Below is a small trained network, with its code and all its weights. Each question gives an input and a target symbol and asks what happens when units are switched off, that is, made to give their printed mean instead of their output.

import numpy as np


def w(rows, s, z=0):
    codes = np.array(rows[::2]) - 128.0
    scale = np.full(codes.shape[1], s)
    scale[-1] = z or s
    return codes * scale


def norm(h):
    return h / np.sqrt((h * h).mean(-1, keepdims=True) + 1e-5)


def softmax(a):
    e = np.exp(a - a.max(-1, keepdims=True))
    return e / e.sum(-1, keepdims=True)


def log_softmax(a):
    a = a - a.max(-1, keepdims=True)
    return a - np.log(np.exp(a).sum(-1, keepdims=True))


def net(x, mask):
    ids = ['αβγδεζηθλμξστφψω'.index(c) for c in x.split()]
    T = len(ids)
    res = E[ids] + P[:T]
    u = 0
    for l in range(2):
        r = norm(res)
        for j in range(3):
            rows = slice(3 * j, 3 * j + 3)
            q, k, v = (r @ M[l][rows].T for M in (Q, K, V))
            z = softmax(np.where(np.tri(T) > 0, q @ k.T / 3**0.5, -1e9)) @ v
            o = O[l][rows]
            res = res + np.where(mask[u + j], z, o[:, -1]) @ o[:, :-1]
        u += 3
    return log_softmax(norm(res)[-1] @ U[:, :-1].T + U[:, -1])


Q, K, V, O = {}, {}, {}, {}
E = w([
[175,163,70,71,187,143,138,128,167,125],'α',
[147,102,163,88,122,136,172,254,160,147],'β',
[109,94,114,140,148,109,109,105,181,191],'γ',
[109,106,111,143,210,154,104,146,134,74],'δ',
[121,129,143,119,141,69,166,118,202,47],'ε',
[146,48,171,76,184,121,144,152,103,96],'ζ',
[123,151,46,104,203,87,157,149,110,151],'η',
[194,140,171,182,128,93,162,130,106,108],'θ',
[107,181,147,129,155,98,90,108,111,154],'λ',
[120,107,54,140,180,83,225,143,142,118],'μ',
[125,118,123,145,173,214,132,177,91,168],'ξ',
[191,68,160,189,113,120,158,139,185,106],'σ',
[145,136,188,204,106,105,146,97,89,200],'τ',
[117,154,155,212,118,134,94,98,189,97],'φ',
[181,112,157,148,182,127,62,99,151,114],'ψ',
[69,174,110,146,93,90,144,121,185,120],'ω',
],0.02)
P = w([
[159,133,136,84,130,205,152,50,127,123],'0',
[90,138,197,124,250,88,170,148,247,193],'1',
[138,146,120,115,126,182,129,107,124,122],'2',
[101,137,179,155,209,84,138,171,221,166],'3',
[137,143,114,115,117,167,114,129,114,118],'4',
[116,128,168,160,206,73,111,190,184,159],'5',
[130,143,108,118,104,153,104,147,109,115],'6',
[121,113,151,172,193,67,121,177,171,143],'7',
[121,138,108,132,86,133,84,163,96,105],'8',
[100,97,160,173,196,45,119,139,153,151],'9',
[120,144,112,130,87,137,87,158,103,109],'10',
],0.018)
Q[0] = w([
[99,91,78,99,170,95,148,65,136,151],'L0H1',
[135,179,146,153,248,106,116,192,197,165],'L0H1',
[59,12,128,149,101,146,51,112,139,156],'L0H1',
[181,95,147,183,129,154,44,215,125,92],'L0H2',
[181,85,110,105,36,162,119,71,73,98],'L0H2',
[126,104,101,72,102,134,84,83,161,73],'L0H2',
[121,93,82,114,98,89,112,133,137,132],'L0H3',
[136,166,93,62,85,149,145,143,102,77],'L0H3',
[115,67,85,94,63,145,133,2,72,108],'L0H3',
],0.0088)
K[0] = w([
[125,100,107,115,163,78,155,73,131,156],'L0H1',
[104,139,78,74,130,158,81,208,120,46],'L0H1',
[86,48,163,156,114,179,68,117,161,170],'L0H1',
[138,99,161,132,103,153,46,189,116,101],'L0H2',
[221,109,255,197,133,171,182,106,166,82],'L0H2',
[126,130,177,85,131,156,81,92,248,61],'L0H2',
[121,97,91,88,97,70,108,94,162,170],'L0H3',
[162,241,44,82,199,133,251,101,174,119],'L0H3',
[152,115,32,99,216,76,227,11,213,207],'L0H3',
],0.0083)
V[0] = w([
[111,116,176,104,112,145,186,146,84,119],'L0H1',
[162,196,99,95,144,138,147,126,100,94],'L0H1',
[101,73,63,83,189,151,131,124,155,138],'L0H1',
[94,196,231,57,167,191,176,137,158,161],'L0H2',
[127,121,160,96,148,207,144,163,145,141],'L0H2',
[148,2,162,167,111,158,145,127,166,105],'L0H2',
[175,107,157,182,95,162,190,148,116,86],'L0H3',
[167,122,45,214,64,88,100,81,149,225],'L0H3',
[125,132,52,110,94,94,112,173,90,53],'L0H3',
],0.0071)
O[0] = w([
[140,149,102,108,144,186,178,119,85,120,122],'L0H1',
[107,108,111,114,200,81,86,99,100,134,217],'L0H1',
[114,46,147,95,81,139,85,121,164,119,242],'L0H1',
[52,203,83,176,132,103,149,100,161,156,248],'L0H2',
[108,118,84,49,94,78,119,125,193,161,255],'L0H2',
[151,180,136,72,171,162,143,155,162,107,108],'L0H2',
[80,119,67,172,170,98,93,74,152,169,209],'L0H3',
[130,70,53,64,83,104,116,176,186,139,52],'L0H3',
[135,254,61,142,100,143,170,169,177,144,33],'L0H3',
],0.0088,0.0048)
Q[1] = w([
[103,125,175,145,192,105,109,184,147,163],'L1H1',
[79,150,168,140,108,137,134,145,175,115],'L1H1',
[82,83,126,190,187,77,141,169,156,127],'L1H1',
[126,121,170,158,184,79,88,181,159,149],'L1H2',
[173,139,154,112,162,9,100,106,177,106],'L1H2',
[89,117,81,104,130,124,62,121,123,143],'L1H2',
[115,118,131,113,146,74,129,117,84,76],'L1H3',
[122,91,155,180,182,106,131,171,185,108],'L1H3',
[96,124,182,160,201,79,72,171,170,183],'L1H3',
],0.013)
K[1] = w([
[175,172,138,78,110,174,68,237,85,84],'L1H1',
[86,129,133,126,73,174,139,138,143,74],'L1H1',
[128,129,53,170,47,134,116,188,83,32],'L1H1',
[188,107,74,170,137,90,88,222,134,28],'L1H2',
[203,153,112,90,141,73,100,79,110,52],'L1H2',
[80,134,107,106,82,111,79,137,104,164],'L1H2',
[96,121,102,95,137,37,125,111,110,96],'L1H3',
[215,151,83,182,70,158,78,188,109,76],'L1H3',
[169,186,111,115,52,146,2,212,69,147],'L1H3',
],0.0097)
V[1] = w([
[130,173,95,129,79,142,88,136,95,245],'L1H1',
[94,150,147,160,71,116,92,62,175,123],'L1H1',
[107,134,111,131,134,207,84,120,68,99],'L1H1',
[158,143,143,169,125,105,114,111,83,89],'L1H2',
[132,183,72,117,57,178,61,116,95,97],'L1H2',
[169,93,142,144,136,204,93,114,110,214],'L1H2',
[122,190,164,123,144,93,80,76,32,137],'L1H3',
[163,94,162,171,80,139,125,135,104,196],'L1H3',
[165,118,165,129,199,151,89,132,172,237],'L1H3',
],0.012)
O[1] = w([
[177,136,195,129,182,58,148,129,162,167,115],'L1H1',
[204,151,36,103,109,106,99,192,100,104,117],'L1H1',
[112,174,157,136,104,111,170,247,186,66,153],'L1H1',
[119,156,139,147,191,146,141,98,118,172,93],'L1H2',
[82,113,99,78,186,182,120,186,94,157,60],'L1H2',
[146,91,92,248,126,155,117,195,129,166,167],'L1H2',
[117,128,146,98,68,164,75,139,113,184,141],'L1H3',
[136,101,93,84,99,180,161,96,195,129,93],'L1H3',
[111,118,149,49,159,159,191,139,75,139,255],'L1H3',
],0.013,0.011)
U = w([
[218,172,66,190,135,112,47,135,172,102,161],'α',
[190,216,108,186,211,140,160,53,101,164,143],'β',
[157,29,84,60,62,133,129,98,222,145,122],'γ',
[205,51,202,153,175,206,3,101,158,99,114],'δ',
[101,101,67,157,121,177,206,199,124,169,142],'ε',
[98,56,215,85,106,180,147,71,114,55,89],'ζ',
[153,167,2,130,77,44,170,150,129,152,136],'η',
[213,103,123,160,24,105,150,99,112,200,139],'θ',
[74,174,134,171,110,158,89,164,153,32,114],'λ',
[118,151,56,24,164,146,138,81,119,135,164],'μ',
[68,208,125,135,79,160,125,76,142,69,177],'ξ',
[74,60,126,126,160,4,95,156,55,142,2],'σ',
[44,88,16,204,107,75,188,71,130,104,104],'τ',
[242,74,78,152,201,149,166,83,178,71,135],'φ',
[94,200,94,147,108,144,50,86,189,231,145],'ψ',
[149,185,167,89,126,90,233,150,209,123,141],'ω',
],0.0074,0.0052)

Each question gives the input, a string of symbols that net reads in full, and the target symbol t.
The units are the heads (3 rows each of Q, K, V and O). Each row of codes is followed by its name. A weight is (code - 128) times the scale printed after its matrix; where a second scale follows, it is the last column's (O and U).
mask holds one flag per head, layer by layer. A switched-off head (its flag False) gives its mean, the last column of its rows in O, instead of its output. The means were averaged over made-up inputs and are rounded, as every weight is.
A unit's drop is (log p(t) with every unit on - log p(t) with that unit switched off) / (log p(t) with every unit on - log p(t) with every unit switched off).
The circuit of an input: a set's keep is (log p(t) with only the set's units on - log p(t) with every unit switched off) / (log p(t) with every unit on - log p(t) with every unit switched off). Starting from all 6 units, units are removed one at a time, each time the one whose removal leaves the highest keep (on an exact tie, the one counted first), for as long as the keep stays at least 0.8.
circuit, biggest first: the units of the circuit, biggest drop first
unit that matters most: the unit with the biggest drop
which heads matter: for each layer, one digit per head in row order, 1 if its drop is at least 0.15 and else 0, layers parted by /
input ξ θ β α θ ω, target ψ: unit that matters most => L1H3
input ξ σ ξ ξ ψ σ, target ε: circuit, biggest first => [L0H2, L1H2, L1H3]
input λ ψ α ε τ ξ ξ θ, target ω: which heads matter => 000 / 100
input ψ ξ μ ξ θ, target β: which heads matter => 100 / 010
input δ ζ ψ ξ τ α γ α, target φ: circuit, biggest first => [L0H3, L1H3, L0H2]
input μ θ ξ ξ ε, target ξ: circuit, biggest first => [L1H2, L1H1, L1H3, L0H2]
input ξ ψ ξ ξ, target ω: which heads matter => 010 / 100
input ξ ψ λ ξ σ ξ, target τ: circuit, biggest first => [L0H2, L1H1, L1H3]
input λ σ τ θ, target γ: which heads matter => 001 / 001
input γ τ α λ, target σ: circuit, biggest first => [L1H3, L0H1, L0H3]
input σ θ ψ τ α β ψ θ, target ε: which heads matter => 010 / 111
input φ γ ξ ξ β γ σ α, target τ: circuit, biggest first => [L0H2, L1H1]
input τ β σ α λ ξ ζ α, target ξ: circuit, biggest first => [L1H1, L0H3]
input σ σ α ξ τ α γ α θ ε, target ψ: circuit, biggest first => [L1H3, L1H2]
input ξ ψ α ψ ψ τ, target ε: circuit, biggest first => [L1H1, L1H2, L0H2]
input δ β σ τ ω ξ ψ α, target ε: circuit, biggest first => [L0H2, L1H2, L1H1]
input τ ξ α σ, target σ: unit that matters most => L0H3
input ξ θ ξ φ θ ξ, target ψ: which heads matter => 010 / 001
input φ θ θ τ, target ψ: which heads matter => 100 / 001
input ζ θ μ μ ξ τ σ τ ξ ε, target ω: circuit, biggest first => [L1H1]
input ξ ξ λ α ξ ω α ζ τ α, target γ: which heads matter => 000 / 001
input τ θ η ξ γ α, target φ: which heads matter => 100 / 001
input θ η θ θ ξ ξ τ ξ θ ξ, target ψ: which heads matter => 000 / 001
input ξ θ ξ α σ ξ ψ ε ψ μ, target ε: which heads matter => 010 / 010
input ξ ξ φ α ξ μ ξ ξ τ α, target γ: which heads matter => 011 / 001
input μ θ ε, target ξ: which heads matter => 010 / 111
input θ ξ θ ξ σ φ, target τ: unit that matters most => L0H2
input α δ μ α θ ψ λ ξ ω σ, target α: circuit, biggest first => [L1H3, L1H1]
input γ β γ ψ μ ξ ε α, target μ: which heads matter => 000 / 110
